Below is a small trained network, with its code and all its weights. Each question gives an input and a class and asks what happens when units are switched off, that is, made to give their printed mean instead of their output.

import numpy as np


def w(rows, s, z=0):
    codes = np.array(rows[::2]) - 128.0
    scale = np.full(codes.shape[1], s)
    scale[-1] = z or s
    return codes * scale


def f(y):
    return np.maximum(y, 0)


def log_softmax(a):
    a = a - a.max(-1, keepdims=True)
    return a - np.log(np.exp(a).sum(-1, keepdims=True))


def net(x, mask):
    res = np.array(x, float).reshape(1, 8) / 4 @ E
    y = f(res @ A[0][:, :-1].T + A[0][:, -1])
    res = res + np.where(mask, y, B[0][:, -1]) @ B[0][:, :-1]
    return log_softmax(res[-1] @ U[:, :-1].T + U[:, -1])


A, B = {}, {}
E = w([
[201,168,62,133,128,194,151],'x0',
[160,106,151,168,164,122,71],'x1',
[89,178,99,20,142,143,150],'x2',
[228,129,210,46,110,32,95],'x3',
[138,65,183,163,152,124,240],'x4',
[113,184,52,125,201,69,161],'x5',
[157,135,116,196,88,3,167],'x6',
[157,139,133,135,137,164,35],'x7',
],0.007)
A[0] = w([
[95,178,103,172,124,158,90,98],'N1',
[131,116,186,165,43,99,200,133],'N2',
[169,188,169,67,153,38,111,221],'N3',
[109,139,48,116,164,111,209,100],'N4',
[2,134,128,141,132,161,112,220],'N5',
[90,162,101,123,124,168,40,103],'N6',
[175,177,55,158,109,103,168,120],'N7',
[14,117,157,144,158,209,218,115],'N8',
[66,173,98,51,125,98,62,236],'N9',
[59,91,81,122,191,101,141,255],'N10',
[180,75,184,174,158,145,116,199],'N11',
[202,71,186,125,183,158,105,181],'N12',
[155,116,90,8,78,214,98,157],'N13',
[173,169,134,54,78,230,139,118],'N14',
[115,96,61,109,136,193,109,212],'N15',
[119,54,140,173,73,37,198,143],'N16',
[232,113,96,176,69,120,46,133],'N17',
[190,74,166,110,205,127,126,168],'N18',
],0.0078,0.0031)
B[0] = w([
[160,109,118,82,119,186,103,179],'N1',
[182,60,168,73,93,254,123,216],'N2',
[82,143,189,91,145,159,81,254],'N3',
[121,183,113,189,140,162,162,203],'N4',
[94,122,154,80,161,211,112,232],'N5',
[184,99,175,87,81,138,109,206],'N6',
[130,204,111,162,100,157,167,197],'N7',
[43,66,114,214,158,205,199,237],'N8',
[118,93,223,32,167,208,106,243],'N9',
[63,200,143,80,122,171,161,218],'N10',
[97,168,161,94,144,93,47,218],'N11',
[109,148,151,179,185,53,70,212],'N12',
[191,67,166,67,121,123,62,239],'N13',
[226,74,175,94,40,165,120,212],'N14',
[114,121,117,90,157,139,133,217],'N15',
[240,118,179,70,74,194,123,251],'N16',
[119,193,131,133,122,127,134,232],'N17',
[108,131,135,111,159,44,69,195],'N18',
],0.008,0.0068)
U = w([
[101,163,111,193,155,2,101,43],'0',
[188,197,102,160,80,106,182,96],'1',
[36,168,123,160,164,111,156,226],'2',
[172,104,170,78,108,105,58,196],'3',
[155,47,120,152,110,129,174,5],'4',
],0.01,0.0035)

Each question gives the input, the list of numbers given to net, and the class t.
The units are the neurons (one row each of A and B). Each row of codes is followed by its name. A weight is (code - 128) times the scale printed after its matrix; where a second scale follows, it is the last column's (A, B and U).
mask holds one flag per neuron, in row order. A switched-off neuron (its flag False) gives its mean, the last column of its row in B, instead of its output. The means were averaged over made-up inputs and are rounded, as every weight is.
A unit's drop is (log p(t) with every unit on - log p(t) with that unit switched off) / (log p(t) with every unit on - log p(t) with every unit switched off).
The circuit of an input: a set's keep is (log p(t) with only the set's units on - log p(t) with every unit switched off) / (log p(t) with every unit on - log p(t) with every unit switched off). Starting from the 12 units with the biggest drops (on a tie, the unit counted first), units are removed one at a time, each time the one whose removal leaves the highest keep (on an exact tie, the one counted first), for as long as the keep stays at least 0.8.
circuit, biggest first: the units of the circuit, biggest drop first
most important unit: the unit with the biggest drop
k most important neurons: the k neurons with the biggest drops, biggest first
drop of u: that unit's drop, to one decimal
input [-3,-6,-2,-8,0,-1,-7,8], class 4: most important unit	N8
input [5,-7,-6,-2,3,-6,4,8], class 1: circuit, biggest first	N9, N13
input [2,-7,0,-5,5,8,7,0], class 1: circuit, biggest first	N16, N7
input [-7,-7,-1,-7,3,-3,4,-6], class 4: circuit, biggest first	N16, N8
input [2,2,-4,-4,1,-2,4,2], class 1: circuit, biggest first	N9, N13, N3
input [1,3,0,-8,-4,0,7,1], class 2: circuit, biggest first	N14, N13
input [-6,5,-3,-6,0,-8,-4,-7], class 2: circuit, biggest first	N8, N14
input [8,0,-1,-6,3,-4,1,2], class 4: circuit, biggest first	N8, N3
input [-2,-8,-2,2,4,5,0,-8], class 1: circuit, biggest first	N16, N4, N9
input [-3,-5,1,0,-2,4,3,-6], class 2: circuit, biggest first	N14, N13
input [5,1,-6,-8,3,-6,-2,-1], class 2: circuit, biggest first	N16, N13
input [-8,-6,-7,-6,8,-7,-4,3], class 2: 4 most important neurons	N8, N11, N14, N13
input [-8,-5,-6,-6,6,1,6,7], class 4: 2 most important neurons	N8, N16
input [0,1,2,-4,6,-5,0,-2], class 4: most important unit	N2
input [6,-1,2,2,4,7,2,8], class 0: 2 most important neurons	N16, N2
input [2,5,-8,3,-5,7,-4,1], class 0: drop of N16	0.3
input [-3,-5,5,3,6,-1,3,-5], class 4: drop of N3	-0.1
input [-2,-8,7,1,8,-6,-5,-4], class 4: drop of N8	0.6
